Below is a small trained network, with its code and all its weights. Each question gives an input and a class and asks what happens when units are switched off, that is, made to give their printed mean instead of their output.

import numpy as np


def w(rows, s, z=0):
    codes = np.array(rows[::2]) - 128.0
    scale = np.full(codes.shape[1], s)
    scale[-1] = z or s
    return codes * scale


def f(y):
    return np.maximum(y, 0)


def log_softmax(a):
    a = a - a.max(-1, keepdims=True)
    return a - np.log(np.exp(a).sum(-1, keepdims=True))


def net(x, mask):
    res = np.array(x, float).reshape(1, 7) / 4 @ E
    y = f(res @ A[0][:, :-1].T + A[0][:, -1])
    res = res + np.where(mask, y, B[0][:, -1]) @ B[0][:, :-1]
    return log_softmax(res[-1] @ U[:, :-1].T + U[:, -1])


A, B = {}, {}
E = w([
[87,78,91,115,145],'x0',
[150,28,200,94,134],'x1',
[72,151,151,195,167],'x2',
[109,119,44,177,128],'x3',
[177,155,191,186,186],'x4',
[172,175,114,118,122],'x5',
[145,95,64,254,184],'x6',
],0.0078)
A[0] = w([
[115,237,190,166,149,193],'neuron 0',
[169,117,189,107,80,156],'neuron 1',
[156,143,67,50,63,115],'neuron 2',
[59,108,140,174,110,181],'neuron 3',
[147,177,179,176,149,109],'neuron 4',
[137,179,116,158,150,145],'neuron 5',
[94,50,68,254,104,226],'neuron 6',
[131,109,72,68,74,20],'neuron 7',
[98,148,156,140,124,101],'neuron 8',
[163,83,164,107,113,253],'neuron 9',
[142,206,167,177,209,252],'neuron 10',
],0.0099,0.0026)
B[0] = w([
[170,105,175,40,123,190],'neuron 0',
[58,97,169,110,145,193],'neuron 1',
[41,157,130,122,128,203],'neuron 2',
[158,217,142,84,151,172],'neuron 3',
[134,82,114,58,140,168],'neuron 4',
[137,83,77,73,121,165],'neuron 5',
[128,169,83,150,174,255],'neuron 6',
[136,173,85,122,132,178],'neuron 7',
[145,127,254,142,165,139],'neuron 8',
[32,101,144,160,152,203],'neuron 9',
[213,67,118,115,127,205],'neuron 10',
],0.0086,0.0093)
U = w([
[82,255,69,52,48,88],'0',
[80,132,107,142,127,160],'1',
[57,111,237,138,57,83],'2',
[83,245,135,121,238,129],'3',
[79,187,190,95,146,87],'4',
[113,30,117,198,96,252],'5',
[234,195,133,18,108,143],'6',
[127,131,102,193,177,77],'7',
],0.0082,0.0026)

Each question gives the input, the list of numbers given to net, and the class t.
The units are the neurons (one row each of A and B). Each row of codes is followed by its name. A weight is (code - 128) times the scale printed after its matrix; where a second scale follows, it is the last column's (A, B and U).
mask holds one flag per neuron, in row order. A switched-off neuron (its flag False) gives its mean, the last column of its row in B, instead of its output. The means were averaged over made-up inputs and are rounded, as every weight is.
A unit's drop is (log p(t) with every unit on - log p(t) with that unit switched off) / (log p(t) with every unit on - log p(t) with every unit switched off).
The circuit of an input: a set's keep is (log p(t) with only the set's units on - log p(t) with every unit switched off) / (log p(t) with every unit on - log p(t) with every unit switched off). Starting from all 11 units, units are removed one at a time, each time the one whose removal leaves the highest keep (on an exact tie, the one counted first), for as long as the keep stays at least 0.8.
units of the circuit, in order: the units of the circuit, biggest drop first
most important unit: the unit with the biggest drop
top k neurons: the k neurons with the biggest drops, biggest first
drop when u is switched off: that unit's drop, to one decimal
input [6,0,-6,-7,1,8,-8], class 4: most important unit : neuron 1
input [1,5,7,3,-7,-8,-2], class 3: units of the circuit, in order : neuron 3; neuron 6
input [-5,0,2,-4,0,-1,-5], class 2: top 2 neurons : neuron 6; neuron 1
input [6,1,-6,2,-8,-8,-1], class 0: units of the circuit, in order : neuron 7; neuron 2
input [-4,1,4,-6,-5,6,0], class 2: units of the circuit, in order : neuron 6; neuron 3; neuron 7
input [2,3,-7,-3,7,1,-2], class 5: units of the circuit, in order : neuron 3; neuron 9
input [2,7,6,-4,-1,-6,6], class 3: units of the circuit, in order : neuron 3; neuron 6
input [-7,7,5,-5,0,7,-5], class 2: top 3 neurons : neuron 1; neuron 9; neuron 6
input [-8,6,3,-1,-4,-1,-4], class 2: units of the circuit, in order : neuron 6; neuron 1; neuron 9
input [8,0,8,6,2,-3,4], class 3: top 2 neurons : neuron 3; neuron 6
input [2,2,-5,-5,2,8,6], class 5: top 3 neurons : neuron 3; neuron 6; neuron 0
input [1,7,-2,8,1,-5,6], class 7: top 2 neurons : neuron 6; neuron 2
input [6,1,4,1,0,-1,6], class 3: top 2 neurons : neuron 6; neuron 3
input [4,0,7,-1,5,1,6], class 6: most important unit : neuron 10
input [5,-5,-1,2,0,-7,5], class 3: top 3 neurons : neuron 6; neuron 3; neuron 10
input [2,4,8,-5,-6,8,-7], class 2: drop when neuron 6 is switched off : 0.3
input [-6,6,-5,-3,5,-5,1], class 2: drop when neuron 1 is switched off : 0.2
input [-7,-5,6,-3,3,-2,3], class 6: drop when neuron 10 is switched off : 0.0
input [-6,2,-5,-1,5,-2,-4], class 2: drop when neuron 6 is switched off : 0.2
input [-8,7,6,4,-6,1,7], class 3: most important unit : neuron 6
